Here is a tiny trained network, its code and every weight. The questions are about switching its units off for an input and a class, where a switched-off unit gives its printed mean instead of its output.

import numpy as np


def w(rows, s, z=0):
    codes = np.array(rows[::2]) - 128.0
    scale = np.full(codes.shape[1], s)
    scale[-1] = z or s
    return codes * scale


def f(y):
    return np.maximum(y, 0)


def log_softmax(a):
    a = a - a.max(-1, keepdims=True)
    return a - np.log(np.exp(a).sum(-1, keepdims=True))


def net(x, mask):
    res = np.array(x, float).reshape(1, 7) / 4 @ E
    y = f(res @ A[0][:, :-1].T + A[0][:, -1])
    res = res + np.where(mask, y, B[0][:, -1]) @ B[0][:, :-1]
    return log_softmax(res[-1] @ U[:, :-1].T + U[:, -1])


A, B = {}, {}
E = w([
[163,93,69,77,135,151,58,146,122],'x0',
[132,205,83,154,204,39,124,78,212],'x1',
[104,133,196,174,166,63,160,91,92],'x2',
[100,144,111,128,127,120,179,253,81],'x3',
[140,188,156,195,67,179,144,87,192],'x4',
[27,227,63,173,68,96,59,129,141],'x5',
[181,93,117,106,26,33,141,120,84],'x6',
],0.0067)
A[0] = w([
[194,122,104,114,78,114,120,82,132,137],'neuron 0',
[101,192,90,154,156,98,110,101,172,108],'neuron 1',
[174,69,153,103,120,191,158,176,115,128],'neuron 2',
[104,147,149,160,123,91,178,154,81,136],'neuron 3',
[105,130,192,162,155,143,165,90,136,103],'neuron 4',
[180,109,112,100,62,115,105,70,142,157],'neuron 5',
[123,139,108,117,127,202,79,113,165,123],'neuron 6',
[114,162,131,155,2,127,156,152,118,213],'neuron 7',
[184,94,113,73,188,120,146,151,123,178],'neuron 8',
[107,101,52,99,116,116,86,183,106,174],'neuron 9',
[107,192,108,165,141,128,103,121,199,137],'neuron 10',
[206,106,123,104,143,96,127,87,136,251],'neuron 11',
[139,126,147,141,135,62,163,165,103,206],'neuron 12',
[121,125,67,76,124,121,104,184,107,188],'neuron 13',
[70,128,137,150,77,125,107,137,98,233],'neuron 14',
],0.0095,0.0027)
B[0] = w([
[174,140,127,109,2,64,75,161,181,194],'neuron 0',
[157,85,248,215,180,101,204,127,170,238],'neuron 1',
[78,17,230,180,118,206,195,252,13,254],'neuron 2',
[98,146,90,120,120,206,76,88,136,215],'neuron 3',
[35,207,80,42,111,85,97,129,119,203],'neuron 4',
[163,118,86,90,2,27,55,119,196,207],'neuron 5',
[138,189,96,179,151,194,91,57,187,204],'neuron 6',
[107,128,112,88,28,217,6,159,16,252],'neuron 7',
[74,41,168,135,72,166,95,205,4,235],'neuron 8',
[28,228,43,28,54,66,54,137,127,238],'neuron 9',
[184,115,169,226,184,133,180,51,210,243],'neuron 10',
[160,61,151,153,33,74,85,183,102,225],'neuron 11',
[103,135,110,133,115,215,59,134,91,227],'neuron 12',
[5,171,83,67,70,66,100,169,119,232],'neuron 13',
[135,132,118,100,78,195,51,131,78,221],'neuron 14',
],0.006,0.0066)
U = w([
[79,170,54,56,100,129,66,133,110,139],'0',
[157,146,126,156,146,189,115,92,153,130],'1',
[183,102,146,128,101,58,124,128,151,122],'2',
[113,78,187,140,125,163,143,163,71,137],'3',
[238,152,18,4,166,127,229,96,97,6],'4',
[108,159,137,140,178,82,230,112,163,113],'5',
],0.013,0.014)

Each question gives the input, the list of numbers given to net, and the class t.
The units are the neurons (one row each of A and B). Each row of codes is followed by its name. A weight is (code - 128) times the scale printed after its matrix; where a second scale follows, it is the last column's (A, B and U).
mask holds one flag per neuron, in row order. A switched-off neuron (its flag False) gives its mean, the last column of its row in B, instead of its output. The means were averaged over made-up inputs and are rounded, as every weight is.
A unit's drop is (log p(t) with every unit on - log p(t) with that unit switched off) / (log p(t) with every unit on - log p(t) with every unit switched off).
The circuit of an input: a set's keep is (log p(t) with only the set's units on - log p(t) with every unit switched off) / (log p(t) with every unit on - log p(t) with every unit switched off). Starting from the 12 units with the biggest drops (on a tie, the unit counted first), units are removed one at a time, each time the one whose removal leaves the highest keep (on an exact tie, the one counted first), for as long as the keep stays at least 0.8.
units of the circuit, in order: the units of the circuit, biggest drop first
k most important neurons: the k neurons with the biggest drops, biggest first
drop when u is switched off: that unit's drop, to one decimal
input [6,6,0,5,2,-4,-1], class 3: units of the circuit, in order => [neuron 8; neuron 4]
input [-8,1,-6,-8,-5,-4,-2], class 2: units of the circuit, in order => [neuron 7; neuron 12; neuron 11]
input [-6,6,4,-8,5,6,0], class 5: units of the circuit, in order => [neuron 1]
input [-1,-6,-4,-6,-3,2,-6], class 1: units of the circuit, in order => [neuron 6; neuron 7; neuron 4]
input [-6,6,6,-4,6,8,5], class 1: 2 most important neurons => [neuron 7; neuron 10]
input [1,8,8,3,-8,-7,8], class 3: 3 most important neurons => [neuron 8; neuron 12; neuron 9]
input [-8,5,6,-3,0,2,6], class 1: 2 most important neurons => [neuron 3; neuron 12]
input [-5,-3,4,1,0,0,1], class 0: 2 most important neurons => [neuron 2; neuron 1]
input [-1,1,4,-4,3,0,4], class 2: 2 most important neurons => [neuron 9; neuron 13]
input [0,1,-8,-8,4,1,-4], class 1: drop when neuron 6 is switched off => 0.1
input [4,5,-5,-1,5,3,3], class 2: drop when neuron 10 is switched off => 0.1
input [-4,6,1,8,2,-1,3], class 1: drop when neuron 8 is switched off => 0.2
